[ -5  -6  -9  -3   9  -5   6  -4   2  -2  -3  10 -17  -7 -10 -16   9   8
   4  -6  -6  -1  -4  12  -9   7   1  10  -1   6]
U L
[  1  -6  -4  -3   8  -1   8  -4  -4  -4  -6   8  -6  -6  -7 -10   5  -1
   2 -20  -7  -1   0  -1 -13   0  -8  12  -1   2]
P N
[  2  -4  -4   9  -3  -1  -1   1   0  -1   1   6 -11  -6  -2  -5   7  -1
   3  -2   0  -1  -2   5  -9   2  -5  10  -1   0]
U V
[ -1  10  -2 -14  -3  -3   4 -11  -3  10   2   0 -10  -1 -10  -2  11   1
  -3   6  -3  -1  -2   3 -27  -1   3   6  -4  -4]
Q C
[  0   6   1  -4  -1  -1   2  -4   1   3   1   4  -6   0  -3  -7   3   7
   1  -2   2  -1  -2  -2  11  -3   3 -11   3   6]
Q C
[ -2 -11  -5  -7   2  -2   6   1   2   4  -9   6  -9  -9  -7 -12   7   3
   4  -9  -5  -2  -1   1 -12  -2  -3   6   1   2]
Q G
[ -2  17  10 -18   6   1   8 -15  -9   7   8  -8 -12  10 -11  13  13   2
  -2  24  -1   2   2  -6  10 -14   9   3 -11  -5]
Q W
[  1   6   8  -9   8  -2   3 -10  -2   0   4  -2  -1  -4 -11   1   9   0
   2   7  -4   5   2  -1   1  -5  -2  17  -4  -2]
P N
[ 5  0 -2 -7  7 -4  8 -9  1  0 -4  0 -5 -4 -7 -3  3  1  5  5 -3  1  2 -8
 -5 -7 -2 11 -1 -1]
P F
[ -4  -1  -1 -11  17   0  17  -9   1   0  -2   2 -15  -6 -10   4  -1   6
   6   7 -10   0  -1  -2 -15  -5  -1  21  -4   7]
P N
[ 4 -5 -4 -5 11 -2  8 -7  0 -4 -3 10 -6 -6 -7 -4  4  5  3  2 -5  2  0 -1
 -9 -2 -7 13  6  0]
P F
[ -5   0  -2  -5   9  -2   6 -11  -3  -1   1   4 -11  -6  -7  -7   9   2
   0   4  -3  -3   1  16  -1   9  -1  21 -13  -6]
U E
[  2   6   7 -11   2  -2   4 -13  -6   4   5  -3   5   0  -8   3   5 -10
  -3  10   1  -6   3  -3   2  -6   4   9  -2  -4]
P F
[ -6  -4  -3  -1   6  -6   4 -10   0  -1   4   4  -2   0  -8 -13   6   8
   0  -1  -3  -3  -6   9   1   4   3   5   0  14]
U L
[ -7   3   1  -5  18 -13  15 -21   3   1  -3  -4 -31  -4  -3   5   0   9
   3  11  -9  -1   4  10  -9   2   4  29  -9  -4]
U L
[  2   4   1  -9   7   3  14  -9   2  -2  -4  -5 -15   0   2  16  -9   1
   3   7  -7   2   3 -21  -7  -6  -3   8  -8  -1]
Q G
[ -7   0  -1  -6  17   3  10 -10  -3  -1  -1   3 -21  -4  -5  -1   4   4
  -1   2  -8   1  -1  10 -10   4   0   7  -8   6]
U E
[ -3   9   2  -9  -4   1   4  -7  -2   9  -2  -1 -10  -5  -4   4   8   2
  -2   3  -1  -3  -2   0  -3 -17   7  10   4  -3]
Q C
[-19  12   6 -19  66  -3  56 -54   0  -1  -8 -14 -67  -9 -16  33 -12  25
  11  37 -37   8  -1   0 -36  -8   2  67 -30  -4]
U L
[ -3   8   4 -14  10  -2   8 -14  -5   1   4  -3  -3  -7 -10   0   7   0
   3   9  -5  -3   0   5  -4  -4   3  15 -11   2]
P N
[ -7   0  -5 -11  20   0   4 -22  -4  -1   2   3 -16  -6  -8 -10   8   7
   1   4  -7  -3   0  12 -10   4   5  20  -6   4]
U L
[ -5   6  -4  -2  19  -1  14 -24   1   0  -2  -3 -27  -4  -4   3  -6   9
   9   9  -8   5   0   4 -14  -1   0  26 -11  -5]
U L
[ -8   7   4 -11  17  -1  14 -15  -4   8   0  -5 -20  -3  -9   8   3   0
   1  11 -11  -3   4   4  -5  -3   2  21  -7   0]
Q G
[ -2   2  -1 -10  13  -3  10 -11  -6   0  -1  -1  -4  -7 -10   0   7  -1
   3   9  -7  -1   1   3  -7  -3  -1  19  -6  -1]
P N
[ -7   2   1   5  16   0   9 -13  -1  -1  -7  -2 -19  -4  -5   8  -2   5
   2  12 -10   0  -2   9 -16   3   3  34 -12  -5]
U V
